Below is a small trained network, with its code and all its weights. Each question gives an input and a class and asks what happens when units are switched off, that is, made to give their printed mean instead of their output.

import numpy as np


def w(rows, s, z=0):
    codes = np.array(rows[::2]) - 128.0
    scale = np.full(codes.shape[1], s)
    scale[-1] = z or s
    return codes * scale


def f(y):
    return y / 2 * (1 + np.tanh(0.7978845608 * (y + 0.044715 * y**3)))


def log_softmax(a):
    a = a - a.max(-1, keepdims=True)
    return a - np.log(np.exp(a).sum(-1, keepdims=True))


def net(x, mask):
    res = np.array(x, float).reshape(1, 3) / 4 @ E
    y = f(res @ A[0][:, :-1].T + A[0][:, -1])
    res = res + np.where(mask, y, B[0][:, -1]) @ B[0][:, :-1]
    return log_softmax(res[-1] @ U[:, :-1].T + U[:, -1])


A, B = {}, {}
E = w([
[181,152,189,253],'x0',
[125,116,139,124],'x1',
[226,189,178,52],'x2',
],0.007)
A[0] = w([
[120,125,80,42,107],'n1',
[195,131,247,224,71],'n2',
[111,152,82,45,158],'n3',
[224,138,199,227,96],'n4',
[208,138,200,214,100],'n5',
[212,179,209,51,32],'n6',
[110,120,81,12,94],'n7',
[154,206,106,166,254],'n8',
[120,106,78,21,108],'n9',
[211,213,235,37,62],'n10',
[137,112,115,89,145],'n11',
[155,233,111,161,239],'n12',
[30,55,38,211,175],'n13',
[166,169,219,207,98],'n14',
[163,248,254,31,38],'n15',
[102,98,115,37,123],'n16',
[126,203,79,104,194],'n17',
[252,235,175,53,66],'n18',
[88,93,133,56,35],'n19',
[161,187,150,190,97],'n20',
],0.0062,0.0043)
B[0] = w([
[186,68,48,191,151],'n1',
[137,75,18,170,197],'n2',
[211,38,65,177,170],'n3',
[185,37,8,176,204],'n4',
[181,50,34,172,192],'n5',
[33,235,95,182,165],'n6',
[200,63,26,198,165],'n7',
[193,93,217,55,222],'n8',
[190,37,36,206,165],'n9',
[3,232,160,127,198],'n10',
[137,111,189,62,140],'n11',
[213,42,194,53,215],'n12',
[56,223,238,87,254],'n13',
[165,56,36,193,184],'n14',
[28,228,111,156,182],'n15',
[173,92,90,165,157],'n16',
[193,70,82,99,167],'n17',
[9,239,189,132,206],'n18',
[80,127,13,221,120],'n19',
[154,85,46,215,152],'n20',
],0.0056,0.0048)
U = w([
[217,73,24,176,12],'0',
[178,142,190,84,255],'1',
[33,254,196,159,70],'2',
],0.0064,0.0041)

Each question gives the input, the list of numbers given to net, and the class t.
The units are the neurons (one row each of A and B). Each row of codes is followed by its name. A weight is (code - 128) times the scale printed after its matrix; where a second scale follows, it is the last column's (A, B and U).
mask holds one flag per neuron, in row order. A switched-off neuron (its flag False) gives its mean, the last column of its row in B, instead of its output. The means were averaged over made-up inputs and are rounded, as every weight is.
A unit's drop is (log p(t) with every unit on - log p(t) with that unit switched off) / (log p(t) with every unit on - log p(t) with every unit switched off).
The circuit of an input: a set's keep is (log p(t) with only the set's units on - log p(t) with every unit switched off) / (log p(t) with every unit on - log p(t) with every unit switched off). Starting from the 12 units with the biggest drops (on a tie, the unit counted first), units are removed one at a time, each time the one whose removal leaves the highest keep (on an exact tie, the one counted first), for as long as the keep stays at least 0.8.
circuit, biggest first: the units of the circuit, biggest drop first
k most important neurons: the k neurons with the biggest drops, biggest first
drop when u is switched off: that unit's drop, to one decimal
input [0,1,-8], class 2: circuit, biggest first -> (n13)
input [6,-5,5], class 0: circuit, biggest first -> (n4, n5)
input [5,-4,7], class 2: 3 most important neurons -> (n18, n10, n15)
input [6,3,8], class 2: 4 most important neurons -> (n18, n10, n15, n6)
input [7,7,6], class 0: 4 most important neurons -> (n4, n5, n2, n14)
input [6,3,6], class 0: 2 most important neurons -> (n4, n5)
input [8,2,-1], class 0: drop when n12 is switched off -> 0.0
input [-4,5,7], class 2: drop when n15 is switched off -> 0.2
input [-1,6,-8], class 2: drop when n13 is switched off -> 0.2
input [-1,1,7], class 2: drop when n6 is switched off -> 0.1
